Below is a small trained network, with its code and all its weights. Each question gives an input and a class and asks what happens when units are switched off, that is, made to give their printed mean instead of their output.

import numpy as np


def w(rows, s, z=0):
    codes = np.array(rows[::2]) - 128.0
    scale = np.full(codes.shape[1], s)
    scale[-1] = z or s
    return codes * scale


def norm(h):
    return h / np.sqrt((h * h).mean(-1, keepdims=True) + 1e-5)


def f(y):
    return y / 2 * (1 + np.tanh(0.7978845608 * (y + 0.044715 * y**3)))


def log_softmax(a):
    a = a - a.max(-1, keepdims=True)
    return a - np.log(np.exp(a).sum(-1, keepdims=True))


def net(x, mask):
    res = np.array(x, float).reshape(1, 7) / 4 @ E
    u = 0
    for l in range(3):
        y = f(norm(res) @ A[l][:, :-1].T + A[l][:, -1])
        res = res + np.where(mask[u : u + 8], y, B[l][:, -1]) @ B[l][:, :-1]
        u += 8
    return log_softmax(norm(res)[-1] @ U[:, :-1].T + U[:, -1])


A, B = {}, {}
E = w([
[34,173,194,123,92,121,132,97,198,183,179],'x0',
[144,173,113,186,109,179,140,203,76,138,240],'x1',
[129,129,128,128,129,127,127,128,128,129,131],'x2',
[161,91,92,138,134,140,9,92,153,172,180],'x3',
[100,159,74,118,200,162,156,111,135,179,115],'x4',
[232,128,91,39,51,127,207,77,162,168,170],'x5',
[84,185,1,195,28,91,111,86,126,99,113],'x6',
],0.0055)
A[0] = w([
[56,181,157,200,186,52,76,100,56,124,136,62],'L0N0',
[88,169,48,172,47,88,113,103,87,157,85,82],'L0N1',
[59,202,44,58,251,240,169,31,95,124,137,4],'L0N2',
[71,176,157,61,82,115,231,200,50,54,62,51],'L0N3',
[187,138,60,91,86,127,190,139,227,178,141,46],'L0N4',
[196,89,71,132,149,147,137,146,24,87,72,5],'L0N5',
[165,116,56,88,133,148,99,189,36,121,48,45],'L0N6',
[120,100,208,53,2,49,60,186,101,10,145,42],'L0N7',
],0.0047,0.0029)
B[0] = w([
[118,109,103,87,91,197,109,159,143,121,62,207],'L0N0',
[103,137,188,150,217,42,163,82,87,83,197,250],'L0N1',
[188,125,224,208,52,121,63,73,74,175,64,176],'L0N2',
[177,150,203,189,155,186,148,73,203,126,105,244],'L0N3',
[129,116,120,82,58,189,110,111,112,83,83,226],'L0N4',
[117,254,143,60,155,93,62,157,119,123,146,199],'L0N5',
[152,161,118,125,105,107,142,199,204,149,98,189],'L0N6',
[155,138,160,157,103,105,101,114,66,166,93,224],'L0N7',
],0.0091,0.0021)
A[1] = w([
[86,86,161,131,175,181,100,166,122,75,124,111],'L1N0',
[178,100,152,204,67,73,114,153,89,198,100,126],'L1N1',
[136,158,110,201,100,176,168,202,103,164,201,100],'L1N2',
[148,32,74,159,138,114,52,121,143,138,173,32],'L1N3',
[114,71,124,115,130,24,134,103,208,163,35,48],'L1N4',
[137,148,97,82,140,129,1,81,146,157,177,39],'L1N5',
[133,144,97,152,175,114,129,67,100,178,126,252],'L1N6',
[38,184,187,111,70,127,121,120,189,182,155,87],'L1N7',
],0.0066,0.0026)
B[1] = w([
[94,74,68,125,63,74,158,107,145,153,118,215],'L1N0',
[96,154,200,65,120,209,107,90,48,152,112,207],'L1N1',
[128,55,131,68,219,184,85,86,120,37,98,227],'L1N2',
[173,197,161,200,186,163,207,117,212,192,115,185],'L1N3',
[121,91,79,116,243,254,92,160,94,67,182,237],'L1N4',
[151,162,170,213,131,143,166,156,158,121,118,233],'L1N5',
[147,105,229,114,90,80,135,146,24,120,159,226],'L1N6',
[231,191,117,59,153,102,82,194,140,89,62,251],'L1N7',
],0.0097,0.0027)
A[2] = w([
[76,90,115,215,119,93,128,168,126,69,90,82],'L2N0',
[236,165,44,99,138,84,160,172,50,160,61,167],'L2N1',
[116,109,181,209,79,206,143,103,213,16,71,200],'L2N2',
[58,151,123,198,153,147,89,244,57,168,24,147],'L2N3',
[173,1,200,29,168,124,195,212,131,253,155,148],'L2N4',
[192,179,141,131,192,75,81,199,164,139,190,252],'L2N5',
[226,96,119,47,41,162,243,113,125,120,189,168],'L2N6',
[158,129,172,86,198,91,93,147,137,111,61,115],'L2N7',
],0.0051,0.0024)
B[2] = w([
[119,96,57,66,86,112,197,154,186,194,193,155],'L2N0',
[119,157,195,105,44,94,80,141,192,123,136,199],'L2N1',
[159,100,94,177,171,150,149,129,121,230,167,255],'L2N2',
[158,128,127,83,1,144,103,74,163,154,111,233],'L2N3',
[78,153,113,179,43,28,157,60,67,95,147,247],'L2N4',
[94,151,116,76,150,82,217,132,147,66,38,244],'L2N5',
[15,75,61,197,137,143,62,177,156,203,93,249],'L2N6',
[158,203,83,127,127,131,87,166,125,134,247,236],'L2N7',
],0.0072,0.004)
U = w([
[173,208,129,67,112,82,80,198,178,81,107,195],'0',
[76,60,70,119,52,148,106,136,160,178,108,187],'1',
[151,153,195,126,100,149,72,75,53,149,116,130],'2',
[172,165,160,207,179,141,199,115,189,155,123,4],'3',
[128,78,98,80,213,185,97,119,97,66,183,65],'4',
[76,125,114,148,122,6,162,86,91,94,197,149],'5',
],0.019,0.0011)

Each question gives the input, the list of numbers given to net, and the class t.
The units are the neurons (one row each of A and B). Each row of codes is followed by its name. A weight is (code - 128) times the scale printed after its matrix; where a second scale follows, it is the last column's (A, B and U).
mask holds one flag per neuron, layer by layer. A switched-off neuron (its flag False) gives its mean, the last column of its row in B, instead of its output. The means were averaged over made-up inputs and are rounded, as every weight is.
A unit's drop is (log p(t) with every unit on - log p(t) with that unit switched off) / (log p(t) with every unit on - log p(t) with every unit switched off).
The circuit of an input: a set's keep is (log p(t) with only the set's units on - log p(t) with every unit switched off) / (log p(t) with every unit on - log p(t) with every unit switched off). Starting from the 12 units with the biggest drops (on a tie, the unit counted first), units are removed one at a time, each time the one whose removal leaves the highest keep (on an exact tie, the one counted first), for as long as the keep stays at least 0.8.
units of the circuit, in order: the units of the circuit, biggest drop first
unit that matters most: the unit with the biggest drop
top k neurons: the k neurons with the biggest drops, biggest first
k most important neurons of layer l: the k neurons of layer l with the biggest drops, biggest first
input [-2,-4,-6,-3,6,-3,-8], class 5: unit that matters most	L2N4
input [4,3,-7,8,-7,-7,-3], class 3: units of the circuit, in order	(L1N3, L1N5)
input [4,2,5,-6,5,-4,5], class 3: 3 most important neurons of layer 2	(L2N2, L2N4, L2N0)
input [5,-1,3,-1,6,-6,1], class 1: top 4 neurons	(L0N0, L0N5, L2N3, L1N0)
input [2,-7,2,-6,2,-7,-8], class 5: units of the circuit, in order	(L1N0, L2N4)
input [-5,1,3,-5,-2,-7,-7], class 1: units of the circuit, in order	(L1N0, L2N3)
input [-6,5,-6,-7,-8,-8,1], class 1: 2 most important neurons of layer 1	(L1N0, L1N7)
input [-5,-1,-3,8,4,-8,-7], class 1: units of the circuit, in order	(L1N0, L2N3)
input [1,-8,1,1,0,7,2], class 4: top 3 neurons	(L1N4, L1N0, L2N3)
input [6,7,-7,4,3,0,1], class 4: top 2 neurons	(L1N2, L0N5)
input [-2,3,-2,8,5,2,6], class 3: top 2 neurons	(L1N3, L1N5)
input [3,4,-6,3,1,-3,0], class 4: 3 most important neurons of layer 0	(L0N5, L0N4, L0N2)
input [7,6,1,-5,8,1,2], class 2: top 2 neurons	(L0N2, L0N5)
input [2,7,-8,3,0,0,2], class 4: top neuron	(L1N2)
input [-3,-1,-7,-8,8,-7,-4], class 2: 4 most important neurons of layer 0	(L0N2, L0N3, L0N1, L0N4)
input [8,-7,-4,6,-2,8,-8], class 0: top 3 neurons	(L1N7, L1N0, L0N1)
input [8,0,4,8,6,-1,5], class 0: 2 most important neurons of layer 1	(L1N7, L1N6)
input [2,6,-1,3,-2,7,-7], class 1: 2 most important neurons of layer 0	(L0N1, L0N4)
input [-7,-8,7,7,-8,-8,-8], class 1: top 4 neurons	(L1N0, L1N7, L0N1, L1N2)
input [-7,7,5,7,8,3,8], class 2: units of the circuit, in order	(L1N6)
input [4,8,6,-1,4,-4,-7], class 4: top 2 neurons	(L1N2, L0N1)
input [5,1,-8,-5,-8,5,6], class 2: units of the circuit, in order	(L0N7, L1N1)
input [1,-1,3,-5,-4,-4,-4], class 3: top 2 neurons	(L0N3, L0N2)
input [-5,-6,8,-1,-4,5,8], class 5: 2 most important neurons of layer 1	(L1N7, L1N2)
